(in the rows, 128 means zero)
Each row of numbers stands for one node and depends on some of the facts below. Use the named rows to name the rest.

Facts:
η: refers to; σ: is of sort; λ: belongs to class
bruso: σ 298; λ d
klogre: σ 85; λ c
grugagru: σ 255; λ a
buridro: η staske,detrem,drirer,trokle,flutrisas; σ 85; λ c
tribrek: σ 298; λ c
grotrer: η floviplem,darak,pletrak; σ 99; λ c
kugralem: σ 85; λ d
dagrur: σ 85; λ b
kobu: σ 255; λ c
patraflu: σ 85; λ b
skifem: η vokoma; σ 85; λ a
drikiplal: σ 85; λ d
vesam: σ 85; λ a
replam: σ 298; λ c
brazas: σ 255; λ b
bregin: σ 82; λ a
subi: σ 85; λ c
flugrim: η getus,detrem; σ 85; λ b
drumek: σ 255; λ b
zapemis: η puplipos,stinem,sigrim; σ 99; λ c
stokluk: η travu,klapa; σ 99; λ c
moroske: σ 85; λ b
klasku: σ 298; λ d
dibe: η stopur,fiklazur; σ 298; λ a
klaskis: σ 82; λ c
trusa: σ 85; λ c
fugom: σ 85; λ a
sugo: σ 298; λ b
dubro: σ 255; λ a
destar: σ 298; λ d
maskul: σ 99; λ a
vokoma: σ 298; λ d
stekil: η replam,treplilo; σ 99; λ b
dofli: σ 82; λ b
ralurul: η fluvil,replam,bregin; σ 99; λ d
stopur: σ 298; λ d
staske: σ 85; λ b
studes: η peli,zolak,trokle; σ 298; λ a
paflos: σ 298; λ a
fedris: σ 298; λ b
nanul: σ 85; λ a
troplam: σ 85; λ d
treplilo: σ 255; λ a
drirer: σ 85; λ c
bradil: η mepudre,peli,vevak,metonom; σ 255; λ c
dreskadra: η mepudre,drumek,flutrisas,klasku; σ 298; λ a
kaplu: σ 298; λ c
rume: σ 85; λ b
stuplas: σ 85; λ c
sadrak: σ 85; λ a
bretem: σ 298; λ d
mizo: σ 298; λ b
pladrun: η stuskas,miku; σ 82; λ b
fazek: σ 298; λ d
klefudra: η mizo,plodok; σ 99; λ b
nizi: η supo,dofli; σ 85; λ c
lutim: σ 85; λ d
plabas: σ 298; λ a
flutrisas: σ 99; λ d
teklun: σ 99; λ d
lapal: η grugagru,vepa,tratrok; σ 298; λ c
plerok: η paflos,staske,teklun; σ 85; λ a
plodok: σ 82; λ a
parem: σ 82; λ b
kulik: σ 85; λ b
skido: σ 99; λ d
klidra: σ 85; λ a
vomo: η skavun; σ 85; λ c
skavem: η darak,destunul,patraflu,tragrim; σ 298; λ b
nitum: σ 255; λ d
stuskas: σ 298; λ b
drulok: σ 99; λ d
tekon: η klaskis,brebam,pogar,vopluk; σ 255; λ c
gromu: σ 298; λ b
greplin: σ 85; λ c
peli: σ 85; λ a
brabrukan: η paflos,veplir,fiplu,nupono,pletrak,drirer,troplam,metonom; σ 99; λ b
vevak: σ 85; λ d
pleniska: η bretem,drebron,flafle,fibi,troplam; σ 298; λ a
plazal: η drikiplal,dagrur,pletrak,nanul,plabas; σ 85; λ a
drurus: η grapli,metonom; σ 85; λ c
brifoskor: σ 82; λ a
zalo: σ 85; λ a
luplegrer: σ 85; λ d
ketri: σ 85; λ a
zolak: σ 85; λ a
fluvil: σ 255; λ b
vime: η ridrok,mepudre,geklam; σ 255; λ a
klogir: η trusa,staske,rume,distom,kledir; σ 85; λ d
nupono: σ 85; λ c
destunul: σ 255; λ b
liplik: σ 298; λ c
kamatre: η kaplu,paflos,petaflan; σ 298; λ d
klapa: σ 82; λ b
veplir: σ 85; λ c
sobram: σ 298; λ c
seflak: σ 85; λ b
vopluk: σ 85; λ a
drebron: σ 85; λ d
plobrel: σ 85; λ a
fluval: σ 298; λ c
teka: η petaflan; σ 99; λ d
mitim: σ 85; λ d
trusodo: σ 298; λ a
ganuler: η skido,sobram,metonom,masimik; σ 85; λ a
skavun: σ 255; λ c
zudeter: σ 85; λ b
mizok: σ 255; λ c
fiplu: σ 298; λ c
detrem: σ 85; λ c
brunape: σ 99; λ a
geklam: σ 99; λ b
supo: σ 82; λ d
draklol: η geklam,stimazar; σ 298; λ b
flafle: σ 298; λ b
riskol: σ 85; λ a
travu: σ 82; λ b
lomano: σ 99; λ b
vogu: η lomano,skapem,sadrak,fedris,kledir; σ 85; λ c
stedom: σ 298; λ c
gagri: η lomano,migram,refuples,tratrok,brunape,parem; σ 298; λ a
kledir: σ 82; λ a
klinel: η peli,kifosan,brunape; σ 99; λ b
vepa: σ 99; λ a
kifosan: σ 298; λ a
dridis: η stuskas,brazas,bruso; σ 82; λ d
tratrok: σ 298; λ a
grobibo: σ 255; λ b
britrir: η mitim,greplin,kifosan,lutim,refuples,luplegrer; σ 255; λ a
vusten: η plobrel,gromu,riskigres; σ 99; λ d
gilak: σ 298; λ a
tonan: σ 85; λ a
riskigres: σ 82; λ d
grapli: σ 99; λ d
stimazar: σ 99; λ a
vazon: η grobibo,klapa,sigrim,liplik; σ 298; λ a
metonom: σ 85; λ d
fibi: σ 99; λ d
tragrim: σ 255; λ b
pogar: σ 85; λ a
baklubuk: η klidra,riskol,flafle; σ 82; λ d
trokle: σ 298; λ b
pletrak: σ 85; λ d
neflos: η klogre,puplipos,moroske; σ 85; λ d
stinem: σ 99; λ c
distom: σ 85; λ c
ridrok: σ 82; λ b
brebam: σ 85; λ a
sigrim: σ 85; λ c
migram: σ 99; λ a
dravok: σ 85; λ b
fiklazur: σ 255; λ d
drodro: η drikiplal,miku,dofli,skidrire,gilak; σ 82; λ d
garum: η zudeter,maskul,gromu,fiklazur,kobu; σ 85; λ a
grupli: η dravok,mizo,rume,brebam,kugralem; σ 85; λ b
floviplem: σ 298; λ a
miku: σ 85; λ a
getus: σ 99; λ a
kigal: η kifosan,kulik,tribrek; σ 99; λ d
sunar: η grugagru,travu,tonan; σ 82; λ b
zizol: η fazek,ketri,drulok; σ 298; λ b
sakan: σ 99; λ d
dreverek: η nupono,vesam,plodok,brifoskor,stuplas; σ 85; λ a
masimik: σ 298; λ d
mepudre: σ 298; λ c
nofes: σ 298; λ a
grozum: η brazas,klaskis,stedom,nofes,ketri; σ 298; λ a
refuples: σ 85; λ a
dratra: η bretem,mepudre,brebam,dubro,trusodo; σ 85; λ a
stadrir: σ 85; λ b
kabre: η sakan,drikiplal,plabas; σ 82; λ b
skidrire: σ 99; λ b
petaflan: σ 298; λ b
skapem: σ 85; λ a
puplipos: σ 85; λ d
darak: σ 255; λ b

Named rows:
masimik: [131 129 132 149 140 145 106 126 134 134 117 127 122 113 119 142 135 130
 122 129 136 128 137 146 115 130 138 125 134 139  94 135 108 137 131 134
 103 126 129 118 117 128 123 128 122 122 124  84 110  96 110 142 116]
kugralem: [132 158 127  99 141 148 160 133 130 130 123 129 137 125 115 173 146 115
 121 108 131 126 125 133 155 136 100 136 135 108 142 131 144 123 119 126
 146 135 116 121 131 133 133 142 127 114 107 144 184 134 184 123 104]
grupli: [134 142 120  99 148 126 176 126 120 115 151 124 146 137 126 136 121 131
 124 120 135 102 128 113 151 110 110 135 131 100 142 122 152 106 121 120
 140 139 119 122 153 138 128 153 122 107 125 147 177 145 162 118 121]
rume: [124 152 126  76 150 123 166 128 121 120 130 122 141 129 122 141 123 122
 124 112 135 119 124 130 148 116 102 132 135  97 141 124 152 121 122 124
 149 139 116 124 143 137 129 135 121 128 112 152 177 140 171 123 122]
kabre: [121  97 114 111 138 125 154 115 112 123 146 111 137 123 142  96 114 116
 137 120 132  99 145 141 139 119 132 156 124 112 163 128 116 116 125 117
 114 146 123 118 126 135 128 143 113 143 122 137 147 124 153 126 122]
plabas: [136  96 118 139 137 119 104 124 128 128 115 120 126 112 138 148 131 127
 120 131 132 111 135 159 119 149 149 116 126 131  82 128 104 145 140 125
 103 127 129 126 116 127 130 120 109 138 127  88 100 103 113 142 123]
plazal: [129 107 104 112 127 121 167 125 120 129 136 113 142 119 137 153 137 115
 129 102 125  78 132 142 166 160 129 140 120  98 142 124 127 124 134 113
 133 134 118 127 134 136 142 151 114 132 114 144 176 139 191 121 113]
trokle: [121 128 132 125 151 123 114 119 127 126 121 119 125 116 124 111 112 138
 124 131 139 126 135 146 108 108 141 123 134 124  94 128 115 136 134 130
 106 130 130 122 129 132 118 121 117 134 132  91 105 104  93 143 134]
nofes: [142 108 122 134 141 123 105 127 131 125 112 124 128 118 133 155 132 133
 112 137 130 120 132 154 116 143 141 110 126 130  77 127 110 143 138 123
 108 124 129 125 120 127 127 121 111 130 134  86 104 108 103 142 124]
kledir: [146 118 119  87 138 128 136 128 127 124 111 122 138 131 128 158 133 124
 105 130 121 126 134 150 136 143 112 129 123 104 137 125 120 132 126 111
 140 129 122 120 119 127 131 128 116 140 126 132 159 130 149 133 113]
drulok: [144 112 131 155 143 148  91 122 132 136 119 130 122 135 125  64  95 139
 116 141 128 165 159 161 107 117 146 127 136 144 137 131  90 129 117 115
 111 126 134 119  62 118 130 126 121 130 119 111  76 124 102 138 102]
brabrukan: [131 100 122 158 139 120 107 108 125 136 140 115 127 134 124   6  62 165
 121 139 136 124 167 151 104  96 163 138 132 113 152 119  85 122 129 111
 111 121 140 115  83 125 127 138 126 158 122 114  80 118  90 137 123]
stedom: [120 105 127 143 148 133 105 141 124 136 116 126 124 119 144 136 129 138
 123 144 141 124 124 156 118 118 134 121 122 137  80 129 101 142 123 125
 111 125 126 124 124 127 128 117 125 125 134  81 107 110 104 134 129]
klogre: [116 138 123  93 147 135 159 146 118 136 120 124 138 128 136 161 136 124
 122 118 134 118 113 144 159 126  98 133 122 100 129 125 132 128 113 115
 157 131 113 126 139 134 138 131 131 121 116 140 186 147 179 116 119]
skapem: [137 141 118  81 140 125 158 132 127 127 115 122 142 127 124 180 139 118
 111 110 123 115 122 142 157 151 106 123 126  93 129 123 140 130 129 114
 155 129 116 128 134 133 138 134 117 126 116 145 180 144 178 125 113]
dratra: [144 139 109 112 138 122 176 130 118 124 155 131 145 132 128 193 136 123
 103 122 124  95 126 105 158 144 116 127 130  92 123 119 136 106 129 109
 156 128 124 122 149 133 137 148 120  97 116 141 174 139 166 122 109]
staske: [125 153 127  76 147 122 163 126 126 123 123 119 141 129 116 129 120 133
 124 110 138 115 125 135 147 115 100 133 135  88 147 122 151 126 124 126
 151 134 116 122 144 137 129 139 126 140 113 151 185 138 171 124 125]
skifem: [142 132 112 102 137 128 170 130 127 125 129 119 145 131 124 169 137 127
 114 111 121  95 127 132 160 148 118 130 120  95 135 122 137 119 131 109
 144 127 119 125 144 136 139 152 118 111 129 139 183 151 170 122 114]
dridis: [143 119 120 127 136 156 148 127 127 125 136 125 137 131 128 138 138 120
 123 126 126 116 144 135 141 129 119 149 122 126 157 135 119 114 118 117
 117 138 123 114 122 130 129 153 122 110 129 126 159 128 151 125 105]
seflak: [119 152 126  76 150 123 167 126 120 123 129 119 140 125 122 141 121 118
 125 109 133 120 124 133 149 118 104 134 135  95 140 125 150 122 123 123
 149 140 116 125 141 137 129 133 120 129 112 151 177 140 172 124 122]

Which node is each row?
No name comes twice in this set of rows, the named rows included.
[139 113 121 144 142 136 120 123 134 128 114 113 129 120 124 143 129 140
 114 128 119 111 137 153 123 138 158 121 112 128  87 129 102 133 141 109
  98 120 131 126 130 132 128 138 111 107 159  76 112 128  85 142 127] => gagri
[147 100 116 154 137 124 115 124 131 124 130 122 131 122 132 143 128 144
 112 139 131  99 139 140 120 138 152 116 122 127  83 125 106 131 140 119
 102 121 133 121 131 129 129 138 115 117 143  81 106 109  96 139 124] => pleniska
[133 104 115 133 130 151 148 123 121 129 139 120 134 123 135 129 138 110
 132 119 127 106 147 142 145 138 127 157 123 127 162 136 111 117 120 119
 111 142 122 115 116 131 131 151 119 123 121 129 155 120 163 126 104] => drodro
[130 118 132 125 146 122 106 120 135 123 113 118 128 121 121  93 111 154
 125 135 147 117 137 153 107 107 134 119 131 121 100 126 121 143 136 137
 103 125 128 119 129 132 119 128 123 153 134  92 114 101  98 140 137] => petaflan
[116 110 129 140 149 137 107 140 124 139 111 122 123 117 140 135 127 137
 123 139 139 125 124 159 119 119 136 123 119 134  82 130  98 143 124 122
 112 123 126 124 125 129 128 117 125 124 137  79 110 112 102 135 131] => tribrek
[125 104 125 156 149 144 118 139 127 134 122 119 127 125 141 123 126 147
 126 141 136 111 129 153 124 113 145 128 109 139  87 130  99 131 125 115
  99 122 127 124 135 132 129 136 125 104 157  72 116 127  90 131 133] => lapal
[138 120 129 165 143 161 107 118 132 141 122 118 123 133 116  54  90 143
 117 130 116 154 164 160 114 115 163 140 122 140 147 133  80 119 121 100
 102 122 137 120  73 124 130 142 120 109 141 101  85 142  83 139 105] => kigal
[132 147 111 168 141 120 140 132 125 123 144 127 131 113 122 197 138 127
 116 130 134  75 116 101 130 146 163  99 135 117  37 124 130 120 146 126
 122 116 134 125 155 140 121 140 115  88 129  68 119  96 108 130 124] => vime
[130 145 119 139 143 120 122 137 133 122 110 122 129 109 122 189 142 123
 122 123 136  95 112 131 128 152 152  92 132 121  38 127 138 142 144 134
 121 117 126 131 141 140 122 125 112 114 127  73 125 100 120 132 127] => dubro
[123 150 123 104 135 144 158 129 128 135 123 124 136 119 117 161 144 113
 127 101 133 115 129 139 156 143 105 142 134 104 149 131 136 127 123 128
 142 135 116 120 128 134 133 143 126 129 101 147 184 127 194 123 105] => pletrak
[116 156 128  74 151 126 167 126 120 125 126 117 139 125 120 142 122 117
 126 105 131 123 123 135 150 119 106 136 133  95 142 125 148 122 123 120
 149 139 116 127 141 138 129 133 118 126 116 149 177 144 169 125 123] => kulik
[121 139 118 112 139 137 168 141 124 140 129 120 142 133 125 139 129 147
 120 118 137  93 120 134 161 119 107 141 117  87 141 121 126 121 119 112
 154 121 118 119 152 135 138 153 141 121 125 133 197 146 170 114 123] => buridro
[148  99 117 151 139 128 116 124 133 123 124 120 131 123 132 141 129 143
 115 137 128 102 139 146 121 139 152 117 118 131  85 127 106 133 140 118
  98 122 131 124 130 130 129 139 113 115 149  80 108 116  94 138 125] => dibe
[153  97 121 140 142 123  91 122 127 131 119 126 127 137 136  81  88 142
 103 148 122 155 155 163 108 131 152 114 130 130 121 122  88 133 126 104
 121 121 135 125  67 117 134 117 111 138 124 113  70 130  95 140 108] => stimazar
[129 115 124 151 149 124 126 119 121 120 150 123 129 122 132 113 111 140
 124 139 139 107 140 125 112 104 151 126 132 131  92 126 115 118 133 125
  98 133 134 119 138 133 120 136 117 111 139  87  99 105  88 138 131] => draklol

The same nodes again, as new rows of numbers:
Some rows with their names:
ridrok: [ 89 223 145  76 136 123 137 112 134 101  71 137 155]
zapemis: [120 101 165 158 114 105  83 144  81 183 199 123 120]
flutrisas: [164  69 171 124 112 176 144 157  99 170 143 129 151]
fluvil: [ 55  79 153 126 114 126 150 179 149  79 134 146  50]
vesam: [165 144  67 146 133 119 136 103 146 113 114 115 135]
teklun: [162  71 164 134 117 183 150 153 101 171 145 128 155]
mizo: [102 135 179 123 120 140 128 149 106 144 136 125 120]
metonom: [120 113 118  77 118 148 164 144 165  97  93 164 157]
nupono: [ 85 165 100 133 115  98 129 136 143 105 131 138 122]
mepudre: [125 144 176 130  99  88  87 156 123 145 165 114 118]
kledir: [183 218  83 133 158 120 119  63 150 120  82  95 167]
drulok: [165  72 164 131 117 180 148 151  89 173 142 125 147]
dreskadra: [194 106 143 137 130 106  76 114 136 157 163 106 143]
grugagru: [154  71  96 173 135 114 127 132 157 100 139 102  55]
dofli: [ 87 225 135  89 147 131 139 101 127 105  70 134 154]
trusodo: [199 127 127 165 130 131 107 111 122 159 145  83 131]
brunape: [211  91 130 172 114 134 105 130  94 185 173  88 134]
fedris: [103 136 179 123 117 142 129 151 106 144 137 124 121]
klasku: [157 108 166 115 130 168 145 136 117 145 109 122 143]
fiklazur: [109  50 137 123 131 155 167 158 155  85 105 142  71]

Rows to name:
No name comes twice in this set of rows, the named rows included.
[ 59 134 128  82 127 113 130 137 129 101 118 175 129] => grupli
[159 123  86 111 132  92 103 105 151 113 127 137 140] => dratra
[130 118 159 168 100 117 104 157  85 178 188 109 117] => stinem
[152  73  95 174 132 118 128 135 164  97 142 105  59] => treplilo
[ 76 210 138  85 162 127 123  86 131 112  83 152 162] => kabre
[ 93 120 184 114 130 133 109 141 111 148 149 143 131] => skavem
[151 127  64 148 156 121 120  80 148 121 130 133 144] => plazal
[201 128 125 169 136 131 106 106 115 161 142  82 128] => tratrok
[107 240 119 119 143  95 113  92 133 112  92 115 144] => klaskis
[148  56 109 153 140  98 105 127 159 100 150 119  60] => britrir
[169 138  79 123 122 103 123 115 152 109 117 120 135] => peli
[ 92  76 189 119 103 143 107 170 126 171 202 159 155] => brabrukan

